Where the symbols take the nodes:
state | π ε δ α ξ σ
peg | lum pil rus . fud bef
kud | liv mib rek . mef von
led | fon dad gof . mav zet
seg | bem viv pum vup vam zut
toz | mav zet fis . zak rus
rez | pum zun peg nif tiv paf
zaz | zoz zak vur . rek vom
pef | viv kif zun sev zut fes
tak | pil vuf fon . bef vek
dos | muz zub . . lir tuk
pim | vep lor vaz lum dod ziz
fud | sig peg pem . nad nek
kot | vom lut zil . sev zoz
nek | fud bef lut . fup teg
riv | fup teg zoz . liv mib
mup | nal foz nog lut kif dun
leg | vud mog teg fis tav reb
tek | ruf sug mup nek kiz gil
sev | div kot tik . fon dad
zil | pog muz . . tik lir
sed | kiz gil vun riv mak lop
zun | bel ros pil tik rez ful
raf | lut mav dos . zoz zak
zup | zut fes paf led tem bem
lut | pem rav muz . kot raf
ros | kef nog von zil zun zol
ziz | pim zuf vam peg ruf sug
vaz | tem bem leg toz deg vam
fon | vup sev nif . rav led
buz | nog vud fup dos zol tav
liv | vuf riv dad . vek kud
vef | dif mak zup vek vep lor
zak | raf toz tuk . zaz pem
muz | roz lik . . zil dos
mef | vek kud zet . lum pil
mav | rav led zub . raf toz
sib | bup kis viv von zuf zez
gof | nif buv . . zub tos
kiz | kis tek kif fup zez sed
reb | leg pum sig ret zev tiv
nog | zev tiv nad muz ros buz
gil | tek vep dun teg sed dod
zir | tos dav . . ret nif
vur | lir tuk . . daz pog
zoz | kot raf lir . dad zaz
vek | tak liv led . gem mef
fup | nad nek kot . vuf riv
daz | buv vur . . tos dav
pog | vur roz . . dav zil
tav | buz leg riv tuk bog zev
pum | mog bel lum zir reb rez
kif | vib mup ros kot pef vun
dif | zuf zez zut tak sug vef
von | kud nad div . pil vuf
rav | rus fon lik . lut mav
kis | lop ruf vib nad sib kiz
tol | vun deg bog zaz dev vib
vud | tiv paf nek zub buz leg
bef | peg tak rav . nek gem
tuk | dos fis . . vur roz
goz | ful bog vek daz mog bel
nif | zir tik . . lik gof
vom | zaz pem pog . div kot
mib | riv sig zaz . kud nad
dun | mup tem buz raf vun deg
pem | zak rus roz . vom lut
vuf | von fup sev . tak liv
zev | tav reb mib roz kef nog
zet | led rek tos . toz vup
vib | tol nal kef vom viv kif
deg | dun vaz tav zak tol nal
tos | gof daz . . fis zir
bog | zol tav liv vur goz kef
rek | dad zaz daz . zet div
dav | daz pog . . zir tik
dev | fes tol goz rek bem viv
bel | goz kef mef dav pum zun
zut | seg pef rez fon foz zup
nad | mib fud vom . von fup
kef | bog zev kud pog bel ros
paf | rez ful bef gof vud mog
mog | paf goz gem tos leg pum
div | rek vom dav . vup sev
bem | zup dev mog zet vaz seg
mak | zez sed fes liv vef bup
sig | teg lum zak . mib fud
zez | sib kiz pef vuf dif mak
ful | zun zol tak buv paf goz
ruf | dod ziz nal fud kis tek
fes | pef vun ful dad zup dev
rus | toz vup ret . pem rav
fis | zub tos . . tuk ret
teg | nek gem raf . riv sig
lik | ret nif . . muz zub
dad | sev zoz buv . led rek
pil | mef von vup . peg tak
vam | vaz seg reb rus nal foz
tiv | reb rez fud lik nog vud
lir | zil dos . . buv vur
foz | vam zut tiv rav mup tem
zub | lik gof . . dos fis
viv | dev vib bel div seg pef
buv | tik lir . . gof daz
dod | gil pim deg sig lop ruf
gem | bef vek mav . teg lum
tem | foz zup vud mav dun vaz
lor | vef bup bem mef pim zuf
vep | sug vef tem gem gil pim
lum | gem mef toz . sig peg
ret | fis zir . . roz lik
roz | tuk ret . . pog muz
lop | sed dod tol mib bup kis
vup | zet div zir . rus fon
zol | ros buz vuf lir ful bog
vun | kif dun zol zoz fes tol
nal | deg vam zev pem vib mup
sug | ziz dif foz bef tek vep
bup | mak lop dev kud lor sib
zuf | lor sib seg pil ziz dif
tik | dav zil . . nif buv

The rows follow the links: the fewer symbols apart two nodes are, the more alike their rows tend to be.

Each row is also shifted at random along 5 hidden directions that mean nothing.

Rows with their nodes:
[-850 -126 -104  195 -422  -47 -148  121  239 -227 -325 -136 -207  130  -61 -386  -95  395 -419  270  -82  367 -277   95  -12 -241  306  199  342 -198  -16  259 -270  -67 -163 -170  311  417  261 -238  -16]; node vur
[ 114  187   20 -110  -30  325  -41 -188 -286    8   11   71  -45  160  184  349 -277 -323   85 -288  137 -124 -105  -40   74 -148 -467 -177  455   56  -55   61  209 -488 -126  320 -423  -31 -172   22  136]; node dif
[ 179  125 -350   90  101  -14 -186   40  145  -13 -154  -62    4  304 -198 -472  302   97   97 -130  -92  -30  -44  184  108   67  158  184 -201  -49 -234  -19  142  215  249 -228   24  154  -39  128  -81]; node ros
[-1215   -18  -161   -21  -494   -57  -137   216   108  -257  -171  -249   -56    75  -111  -179  -306     3  -509   165   201   -68  -208    89    31  -463   239  -114   562  -412  -199   297   215  -162  -320   119    10   363    60  -291   134]; node pog
[-570   13  435 -224  -44 -358  245  190  338 -160 -284  446  365  -24  -53 -617  237  279  378  248 -275  -14  269  577   84  478  713  114 -656   23   49   95 -545  569 -243 -342  304 -158  -82 -123   86]; node rav
[-239  -91 -168 -309   75  -47  412  125 -104 -161 -118  242 -155   30   30 -222   55 -159   61  -34  108   16  204  296  -55  165   38  127 -297 -206 -176 -216 -226   82  -42   -6  229 -103  136   72   80]; node buz
[-478  -22   74 -131  214 -145  119   78  169  322 -104   72  221  278  -76  -30  376  204  352 -195 -106  134  128   76  244  424  197   73 -125  149  215 -119 -192  325 -174 -344 -180 -231 -100   23 -203]; node sib
[  61  -86  -21  276 -382 -179  125  241   92 -142  -34   19  189 -118 -198   25   46   49 -166 -262   40  184   67  -12  152  258  217 -261 -122   56  -17  223  123  142  410   79  -71   90  149   -1 -294]; node dav
[-110   14  151 -173   80 -198  -25   -1  105  -39  135  -79  284 -119  305   32 -276 -149  -79 -133   -1 -252   26  244  225 -104    7 -379   -4   -6  -84  -45  321  365  -27  -18  -43   10   -4 -157   92]; node pem
[-213 -184  -15  349 -116  154 -135 -144  183  -63 -286  313 -155  133   82 -295  115  225   32  233  -26  344   -3   70 -247  280  184  194 -210 -222  167   34 -601   11 -280 -462  361   63  108  106  135]; node pim
[-595  174  -74 -315  -82  143  151   50 -115   38 -189   99   16  287 -138   14   27 -108  167 -237  127  -60  -22   87  168  -44  -49   85  349  -38 -104   88    0 -355 -234  183 -370  -45 -220  -41   28]; node zez
[ 258  190  -86  182  -31  190 -250   19 -127   91   66  -37   71  147 -105  156   36 -149  119 -288   54 -179  -49 -203   43   87 -122 -175  138   51  -95  175  276 -131  124  121 -375  -21 -220  164  -28]; node pef
[ -19  -11  -87  339 -448  -64   46  239   15 -292 -154   63  -44   60 -272 -196   49  178 -192 -207   19  300  -81   -6   62  243  244  -43  -84    7 -204  300  -89  -25  385  116   85  209  194   74 -266]; node div
[ 227  147  158 -643  276  153  492 -195 -242  -14  -78  378  -41  103  186    4  -24 -270  483  -36  -23 -149  203  374   82   64 -245  256 -136  129 -106 -207 -218 -352 -170  202 -153 -289 -141   14  219]; node zup
[  89  122  284 -333  169 -219  452   40 -108   95  -30   75   21   77   42   35  159  246  205 -144 -247  256   17  158  301  156  -25  239   10  452   44  -67 -207  -36  240  232  -83 -156   84 -154 -286]; node zet
[-129  278  215  119 -130   59 -349  -33    1 -215 -117   47   81  148   56 -353 -181  135   55   53 -128 -100 -196  194   43  -50  105   22  133   65 -195  292    5   21  -81   -8  -52  213 -122  -54  145]; node peg
[ 174   92  214 -194 -159   44  754  189 -557 -246  -12  511 -208  -68 -206  303   14 -219  328 -321  124  199  186  -79   10  468 -167   33 -141  240 -192  132 -436 -552  256  617 -123 -347   92  257 -208]; node ful
[-207 -119  -76  128  -57  -93  230   57 -126 -190 -132  109 -334  123  102 -117  -30  296 -189 -150  -70  536 -142   64   33  179  -48  129   61   83 -127   17 -385  -20  236  -18  376   96  423   34 -253]; node mib
[ 289  -10   45  173  -53   74  141   48   82   54 -123  376  146   32 -237  -87  339  -17  388 -205   49   68  285   58   14  543  210   49 -489   10  121   41 -246  107   76 -164  -86 -219 -108  190 -113]; node mak
[-630   32  468  106 -365 -158  245  339 -307 -272  132  305  120 -335  -72  335 -257 -187   53 -116  233  -79  161 -187 -112  314  129 -458  -34  -34 -127  326 -198  -12 -189  341  -26 -168  -29  131  -21]; node bef
[-841   12 -155 -167 -247 -135  139  368  -46 -151  -17  -45  -38  -87 -394 -148   36  -71 -111  162  189 -182   72  -79 -100  -95  327   51   26 -269 -224  114    9  -29 -108  236   -6   10  -29    7   21]; node vuf
[ -30  100 -180  490 -528  135  -30  204 -192 -456 -280  157 -398  192 -356 -297  -25  193 -232 -198   47  443 -245  -81  -68  153   81  149  131  -52 -360  448 -297 -391  408  265   93  317  270  192 -223]; node von
[-287   85  533  -45  -34 -400  359  312  -86  -11  211  221  518 -264  178  342 -119 -124  197 -471   37  -53  255  109  302  595  152 -633 -227  295   14   70   77  541  125  112 -173 -290  -33  -34 -248]; node rus
[ -60  -50  -71   66   23 -206 -128  118  157  115   28 -273   17   26 -155  -64  156  277 -175   31 -119   88  -99  -82   95  -54  149   90   77  120   75    0  134  214  244  -79   25  127  114 -104 -236]; node rek
[-275  -16  321   57 -359 -120   70   93  116 -237 -134  213  187 -168  -65 -165  -99   55   -5  214  -31  -14   56  161  -57  117  306  -62 -100  -42   66  281 -212  -14 -160   59   45   37  -22 -101   47]; node lik
[-899 -134 -255 -162  -70 -115   75  279  288   90 -242  101  183  136 -317 -352  336   26  181   89  123 -169  251  162  -40  212  496  126 -302 -390   58  -82  -93  341 -332 -349  -51 -111 -139   11   30]; node sed
[ 144   31  323  232 -203   84 -183 -118   11 -162  -16   47 -145 -167  -40  -66 -122  236  -73  409 -134  102 -138 -144 -236 -112   45  188   73   98  112  256 -341 -225 -105   75  179  129    7  -50   77]; node mav
[-286 -164   -1 -318 -158 -171  606  258 -305 -204  198   39  -27 -323   26  396 -278 -371 -255 -156  288 -105  183  -18   -5  -96 -195 -306   46 -137 -135  -82  158 -133   79  485    7 -166  163  -66  -24]; node kot
[-213  -97  -88 -267  279 -260   67  200   71  278  275 -340   68 -215 -203  196  182  -52  -68  220   53 -279  134 -267  -44 -182   96   58  -64  -10  110 -224  248  254    6    8  -24 -131  -75  -48  -55]; node liv
[ 116 -123  126  370  196  -37   24  -18  -39   99   14  243   49   53  346  161   39  122  100 -369  -18  406   68   18   37  648  -28 -297 -258  146  139  -89 -293  423   85 -375  218 -154  167  180 -187]; node vam
[  126    37  -372   -67   186  -134  -563  -176   781   -37  -300  -255   262   325    57 -1086   226   350   -48   390  -346  -175  -102   654   110  -326   495   407  -385  -235   -68  -125   271   706    19  -734   300   461   -55  -259   248]; node vom
[-492    7 -192 -547  233  125  -26 -187  179   48 -209   60   59  197  170 -304  -40 -212  174  256   36 -358   91  431  -76 -353    9  251   57 -357  -29 -256   30  -34 -591 -275  -10  -22 -245 -146  470]; node vep
[-104   -1 -284 -298  -42   52  145  -30  -11 -279 -187   75 -256   39  -35 -433  -74  -78 -132  270   18  -64  -17  278 -142 -282   19  353 -106 -292 -271  -82  -59 -214  -52   51  265  153  138  -24  243]; node fup
[-913   54 -282 -329   30  -73  120  268  -68  108  -84  -99   44  233 -193  -47  122 -111  101 -256  184 -165   54  102  180   22  102  -31  177 -150 -176  -87  219  126 -171   -1 -226  -39 -115   10  -41]; node kif
[-668  227   52   47 -266  193  -22  108 -416 -150 -180  -13 -458  280 -210   74 -119  200  -60   -9   22  264 -378 -308  -46 -156 -119  289  670  131 -214  363 -331 -684  -75  428 -147  164   26    5  -99]; node bel
[ 224  -19 -320  156   96  171 -236 -111 -149    8   39 -220 -395  142  118   40 -104   76 -303  -42  -24  180 -278 -175  -71 -260 -292   84  311  -53 -117  -61   91 -185  151  -23  169  225  223   69   24]; node zev
[1070  135  353  164    6  134   70 -260 -298  -54  150   13 -144 -125  286  415 -261   67  -36 -208 -137  284 -199 -159   81  -21 -506  -95  212  505   59  135  -33 -385  422  396  -80    1  126  -10 -170]; node toz
[-511  -90  283   87 -324 -175  163  172   95  -70 -100   82    1 -142 -317  -40   83  268  -41  302  -49  184   26  -78  -54   90  381  120   28   50  185  228 -367 -130  -99  120   32    7   24 -143 -153]; node gof
[ 255  213  182 -106 -269  158  -98 -201    1 -209 -124    6  -25   79  106 -123 -263    5  -75   65  -88    8 -211  248  113 -349 -153  100  344  131 -117  277  114 -431   38  267 -152  250  -35 -214  149]; node ret
[-274  -93 -123  672 -129 -148 -325  306   64   73   64 -155  -16   29 -277   31  241  278 -173 -212   42  292  -60 -447  -43  421  306 -185  -90   17   59  128  -51  405  239 -281  126  102  142  241 -374]; node kef

In each set, the symbols that take the first to the second take the third to the fourth, perhaps in another order. Give the fourth.
Answer with the node's name.
[ -19   14  242 -545  411 -405  352   28  238  361   88 -141  429  -17   83   46  303  159  306  -69 -271  -39  160  289  412   89  162   99 -182  421  252 -265   94  465  106  -95 -178 -247  -91 -289 -239]
to [ 637  -55   96  105  -74  -53   19 -125   74  -92  158  -21  188 -167  272  188 -265 -139 -147 -253  -29    8  -13  180  170  -14 -206 -402  -49  107    4   51  314   81  283   53  -50   59   89 -134  -24]
as [-694   89  203  -13  -41  -22 -548  -38  275  -15 -159  -85   -9   60  -74 -555   -8  367   31  769 -216 -208 -182    3 -287 -362  429  404  151 -151   40  157 -267   98 -609 -272  230  246 -199 -164  334]
to mib

[ 925   28 -286  -98  -21  150  -48 -280   55 -107    9 -224  -71   25  176  -52 -199 -145 -297  -25  -69  -29 -173  218  166 -497 -356   33  139   15 -125  -96  462 -287  412  185  -69  262  115 -158   87]
to [-443 -121  339 -164  -56 -286  544  103 -207  -16  128   78   83 -210  345  482 -295  -25 -158 -297   60  277   68   52  232  156 -123 -378  213  211  146  -22 -113   61   46  214   28 -185  231 -213 -248]
as [ 262  -31  143 -854  627  -47  820 -238 -359   18  -19  371 -251   61  504  107  -46 -118  340   -5 -156  148  174  419   72   -1 -447  415 -128  266  -18 -540 -442 -232  -78  132  193 -362  171 -110  124]
to paf

[-553  -65 -149 -223  -46  -80   17  -16   75   10  -70 -314  -96   46   78  -26 -172  102 -390  200  -33   58 -225   83   92 -533  -39  108  478 -105    0  -21  159 -151 -147   43   17  247  125 -328   42]
to [ 300  -71  143  383   96 -284 -620   42  563  404  229 -457  594 -208 -125    7  212  229  -54  167 -172 -248  -21 -232  124   -6  397 -298 -196  198  366   39  511  756  138 -423 -173   59 -209 -142 -171]
as [ 215   32 -154  -31   24  305  -67 -276   42 -102 -319  243 -113  350  248 -317  -58    4  140 -160  -42  162  -82  402   67   29 -166  140   40 -105  -67  -38 -134 -152  -94 -226   16   99   13   22  196]
to kiz

[-319  185  137 -369   89 -152   36   19  -62  145   76 -264   12   78  -57  119  -26  115   29  104  -79 -101 -170  -31  215 -323  -56  178  472  264   -2   38  157 -193  -23  268 -241   28 -104 -255  -78]
to [ 450 -106  -51 -446  455 -335  308    6  170  271  186 -256  136 -185  -70   31  287    6   75  214 -172 -158  189   62   95 -143   53  247 -337  189  193 -426  181  320  210  -38   26 -155   11 -136 -149]
as [ 687  110 -124  434  152  375 -865 -399  306  274  -17 -245   40  243  130 -130   53  156   44  188 -176 -145 -277 -131 -108 -260 -127  117  202    8  208   62  261  -20 -141 -412 -116  258 -252   17  195]
to bup

[ 363 -135  -94   61  -31  -73 -114   45   75  248  420 -531  102 -443 -186  590 -127 -202 -388  189  192 -293  -24 -550  -82 -473 -141 -262  232  -12  249  -36  631  -98  137  313 -260   -1  -64 -125  -75]
to [  40   94  257 -136   34  -62 -117 -197  129   44  -55 -119   88   28  171  -40 -116  188   17  203 -216   49 -196  152  121 -285  -12  115  285  235  130   91   30  -89  -73   33  -78  122  -70 -310   50]
as [ 178 -108  287  104 -150   -4  313 -108  -73 -269 -156  300 -279 -133  194 -106 -130  217  -89  188 -142  439  -62  136 -173  123   -4  227 -145   92   34   74 -613 -236   38   10  459   30  314  -58  -16]
to rek

[ 726  -75  -57 -231  364  118  211 -267   55  115   32  257  206  -36  327   68   51 -314  324 -182   26 -133  298  327   44  197 -250 -101 -464  -30  131 -373   71  139   12 -215  -12 -285  -67   74  148]
to [  17    6  332  311  -28  -39 -350  -89  209  -80 -146  165   -2  -29  -73 -428  108  414  134  451 -297  103  -55    6 -242  138  354  302 -283   74   95  184 -513  211 -188 -308  365   94  -31   28  101]
as [ 152  -74 -383 -225  309   44  -74 -128  370   19 -241  148   84  220   41 -684  339   25  253  180 -102 -109  196  492  -46  110  263  359 -592 -309  -18 -334  -89  440 -107 -566  294   20  -49   68  233]
to raf

[ 304 -159  -73 -190  -73 -109  279   90  -62  -43  289 -202  148 -428   26  495 -254 -432 -285  -65  276 -296  185  -94   55 -270 -214 -416   18 -123   48 -147  538  -37  168  333 -135  -60   47 -113   35]
to [ -27   23  294  -69 -329  -17  191   -9  -34 -249  -33  184   61 -211  -22   53 -194  -93    4  144   44  -42   46  111  -32  -27   54  -67   30   28   -4  246 -120 -276  -80  329  -53  -22  -24 -126  109]
as [ 752  -14  -10  579 -169  122 -679 -139  241 -213   87  -52   96 -238   55 -269 -159  -31 -196  287  -14 -228  -58  -62 -325  -86  117 -186 -359 -231  -53  159  142  266   47 -270  318  242  -54  153  260]
to tak

[ 221 -333 -163  284  106  -10   68   46   17  215  198   20    2 -174   47  395   96 -145  -78 -180  225  143  217 -310 -117  301  -92 -310 -252 -143  269 -200   12  227   23 -224   96 -235  117  221 -156]
to [-384 -184  -31 -194   36 -293  443  327  -77  -95  138   80  161 -310   -2  141  -26 -261  -66 -144  214 -150  316   85    6  250  130 -333 -357 -169  -97 -172  104  435   20   70  143 -224  116   62  -53]
as [-601  -35   -3  -19    8  139   55 -141   -9    0 -323  258 -205  365  215 -249   26  231   71  -51  -57  362  -92  272   43  135    6  208  188  -87   38    5 -506 -114 -288 -319  175   70  104  -44   55]
to teg

[ 522   28   86  249   -3  -73 -345  -84   93  -32  249 -205  268 -239  287  144 -324 -192 -261 -154   49 -219  -80   -8   56 -127 -140 -535  -12   31  -46   32  521  308  184  -22  -32  130  -41  -36   80]
to [ 266  152  252 -842  470 -129  308 -310  -14  301  142 -222  156   31  395  238 -170 -111  179   66 -228 -248  -28  295  360 -508 -393  173  365  409  136 -345  355 -150  -39  264 -324 -132 -133 -465  123]
as [ 295 -205  223  840 -333   36   67  202  -52   78   54  340   58 -189 -297  447  294  106  154 -337  154  432  199 -537 -195  920  191 -339 -435  135  334  260 -472   98  199 -121   45 -278  115  429 -435]
to vun

[ 491  149  228 -448  355 -243   26 -168  297  210  124  -78  579  -34  278  -44   21 -129  274 -112 -233 -375  132  488  381  -50   27 -138 -246  280  108 -235  459  457   69  -99 -226 -125 -236 -274   85]
to [ 628  -96  331  642 -266 -176 -307   52  424  -50   89  146  523 -393  -44 -108  102   91   55   31  -74  -66  175  -14  -58  528  465 -408 -680   54  254  243  -13  604  180 -305  137  -32  -90   88 -120]
as [  27  107   46  712  -96  237 -927 -144  219  158  -33 -170   81  141   20 -109  -26  288  -50  131 -100   -7 -240 -330 -173   31  102 -133  200  -28  116  275   17  175 -195 -400  -13  234 -183  156   54]
to zut

[ 341  200  194  -25  114 -165  140  168 -106   60  210   25  308  -62  -63  203   84 -103  216 -379    2 -126  128  -26  278  333  -12 -296 -159  333  -83   35  260  243  378  218 -317 -185 -108  118 -274]
to [-629  149  -37 -427  218  -87 -389   29   43  113  246 -461  313  -45  290   89 -409 -313 -186   75  101 -701 -140  111  152 -637 -133 -369  479 -182 -197 -128  794  301 -392   18 -247  134 -295 -240  394]
as [ 614   63 -289 -155   32  187  212  -13 -175 -146  -73  130 -268   71 -232 -130  161 -167  102   -5   49  -15   61    7  -55  -50 -171  359 -196  -67 -219  -87  -15 -363  314  263  -23  -24   62  199    3]
to paf

[-147 -119   45   32  290  -63 -332  -84  229   99   14  -31   64  -56  193 -236   19  134   57  374 -108 -141   17   66 -203  -11  186  101 -258 -144  150 -206 -130  439 -345 -492  340  -32  -59    3  270]
to [-420   51  454 -499  277 -213  348   46 -234  144  225   29  109 -254  195  382 -138  -89  214  141  -25 -240  128  -84   20  -35 -102  -64   87  233  104 -177 -123   17 -306  216  -73 -334 -108 -127   73]
as [ 168  198  243   46  211   78  -60 -150 -239   97  131    0  -45   61  262  271 -108   54  153 -201  -59   86 -140 -155   77   57 -271  -66  210  331    4    2  -96  -89    0  112  -78  -81  -44   46  -70]
to mef

[ 116 -265 -270  216   21  174  -52  -34  -99  170  187 -106 -147 -141   22  443  -65 -215 -206  -55  267    8   71 -411 -213  -41 -210 -212   86 -218  176 -115  118 -120  -85  -52  -33  -99   61  148   28]
to [-784 -156 -266  -43  -49  -80   25  268   31    1   64  -22   94  -99 -100   42  -26 -278  -69  -35  299 -295  256  -66  -90   45  150 -300 -125 -451  -35 -122  150  297 -320 -169   20  -95  -55   85  120]
as [ -10   56   84 -490  537  -66  263 -174 -240  155  123  -23  -58  122  515  185 -138  -65  124 -194 -128   26  -20  215  183  -55 -393    9  179  211  -15 -389   11   92  -61  -51   42 -173   81  -95   99]
to teg

[-522  131  100 -327   95   99 -177   -9  -27   96   85  -18  180  -17   14   65 -143 -314  176  193  155 -567   82  -33  -95 -269   -2 -104  143 -188   -7  -39  224  -79 -537   56 -271 -111 -361  -31  354]
to [  66  -82   74  -32  114  184  217 -109 -395   64  246   54 -251 -188  253  606 -326 -250 -106  -72  221   15   43 -302 -174  -84 -506 -211  289  -48   71 -138  -59 -375 -175  224   25 -189   83  128  121]
as [-348   35  -73    6  -78  134 -405  -39   60 -140   37 -104   14  -87   89 -151 -285 -218 -156  296  151 -418  -70  -14 -248 -348    5 -125   78 -381 -151   20  188   22 -434  -81  120  129 -189   22  440]
to tav

